Below is a small trained network, with its code and all its weights. Each question gives an input and a class and asks what happens when units are switched off, that is, made to give their printed mean instead of their output.

import numpy as np


def w(rows, s, z=0):
    codes = np.array(rows[::2]) - 128.0
    scale = np.full(codes.shape[1], s)
    scale[-1] = z or s
    return codes * scale


def norm(h):
    return h / np.sqrt((h * h).mean(-1, keepdims=True) + 1e-5)


def f(y):
    return y / 2 * (1 + np.tanh(0.7978845608 * (y + 0.044715 * y**3)))


def log_softmax(a):
    a = a - a.max(-1, keepdims=True)
    return a - np.log(np.exp(a).sum(-1, keepdims=True))


def net(x, mask):
    res = np.array(x, float).reshape(1, 4) / 4 @ E
    u = 0
    for l in range(3):
        y = f(norm(res) @ A[l][:, :-1].T + A[l][:, -1])
        res = res + np.where(mask[u : u + 3], y, B[l][:, -1]) @ B[l][:, :-1]
        u += 3
    return log_softmax(norm(res)[-1] @ U[:, :-1].T + U[:, -1])


A, B = {}, {}
E = w([
[90,182,3,141,99],'x0',
[116,98,26,89,197],'x1',
[231,226,118,97,137],'x2',
[111,182,112,177,231],'x3',
],0.0023)
A[0] = w([
[97,155,72,210,137,43],'0.n1',
[32,142,73,210,122,4],'0.n2',
[82,2,190,137,103,35],'0.n3',
],0.006,0.0035)
B[0] = w([
[57,151,191,164,99,155],'0.n1',
[72,171,95,253,94,185],'0.n2',
[58,70,253,129,73,252],'0.n3',
],0.0055,0.002)
A[1] = w([
[133,156,50,101,128,55],'1.n1',
[161,149,173,132,253,57],'1.n2',
[214,190,175,121,47,3],'1.n3',
],0.0067,0.0042)
B[1] = w([
[110,48,147,111,99,180],'1.n1',
[153,154,151,129,230,255],'1.n2',
[255,218,117,213,41,189],'1.n3',
],0.0079,0.00062)
A[2] = w([
[254,206,165,195,46,2],'2.n1',
[122,92,16,34,123,23],'2.n2',
[25,182,56,242,132,14],'2.n3',
],0.0075,0.0042)
B[2] = w([
[220,253,222,95,10,205],'2.n1',
[204,67,34,132,76,159],'2.n2',
[67,244,66,254,146,253],'2.n3',
],0.008,0.0037)
U = w([
[199,169,185,36,255,191],'0',
[103,145,120,51,69,1],'1',
[26,237,34,237,108,183],'2',
[251,248,231,40,11,233],'3',
[216,38,12,31,33,189],'4',
[25,20,253,34,33,234],'5',
],0.0094,0.0076)

Each question gives the input, the list of numbers given to net, and the class t.
The units are the neurons (one row each of A and B). Each row of codes is followed by its name. A weight is (code - 128) times the scale printed after its matrix; where a second scale follows, it is the last column's (A, B and U).
mask holds one flag per neuron, layer by layer. A switched-off neuron (its flag False) gives its mean, the last column of its row in B, instead of its output. The means were averaged over made-up inputs and are rounded, as every weight is.
A unit's drop is (log p(t) with every unit on - log p(t) with that unit switched off) / (log p(t) with every unit on - log p(t) with every unit switched off).
The circuit of an input: a set's keep is (log p(t) with only the set's units on - log p(t) with every unit switched off) / (log p(t) with every unit on - log p(t) with every unit switched off). Starting from all 9 units, units are removed one at a time, each time the one whose removal leaves the highest keep (on an exact tie, the one counted first), for as long as the keep stays at least 0.8.
units of the circuit, in order: the units of the circuit, biggest drop first
unit that matters most: the unit with the biggest drop
k most important neurons: the k neurons with the biggest drops, biggest first
k most important neurons of layer l: the k neurons of layer l with the biggest drops, biggest first
drop when u is switched off: that unit's drop, to one decimal
input [-6,-7,-2,-1], class 5: units of the circuit, in order -> [0.n3; 2.n1]
input [7,-7,-8,-8], class 5: units of the circuit, in order -> [2.n3; 0.n3]
input [7,5,3,-1], class 4: unit that matters most -> 1.n1
input [-1,-3,4,6], class 0: units of the circuit, in order -> [1.n2; 0.n2]
input [8,-6,5,3], class 3: 2 most important neurons -> [2.n1; 1.n3]
input [1,3,5,2], class 0: 4 most important neurons -> [1.n2; 0.n2; 2.n3; 2.n1]
input [-8,-7,-1,-4], class 5: 3 most important neurons -> [0.n3; 2.n3; 0.n2]
input [2,5,0,1], class 4: units of the circuit, in order -> [2.n2; 1.n1]
input [-6,-2,6,8], class 0: units of the circuit, in order -> [1.n2; 2.n1]
input [3,8,-2,-1], class 4: 2 most important neurons -> [2.n2; 1.n1]
input [-7,8,6,-6], class 4: 2 most important neurons of layer 2 -> [2.n1; 2.n2]
input [-3,7,3,3], class 0: 2 most important neurons -> [1.n2; 2.n3]
input [3,8,8,4], class 4: 2 most important neurons of layer 2 -> [2.n2; 2.n3]
input [0,4,-7,-6], class 5: units of the circuit, in order -> [0.n3]
input [6,-4,7,7], class 3: 2 most important neurons -> [2.n1; 0.n2]
input [-2,3,-3,2], class 5: units of the circuit, in order -> [2.n3; 0.n3]
input [-2,8,0,1], class 4: 2 most important neurons of layer 2 -> [2.n2; 2.n3]
input [-1,3,-7,-1], class 5: drop when 2.n1 is switched off -> 0.0
input [-7,-1,-1,1], class 5: drop when 0.n3 is switched off -> 0.2
input [-1,7,-8,-5], class 5: units of the circuit, in order -> [0.n3]
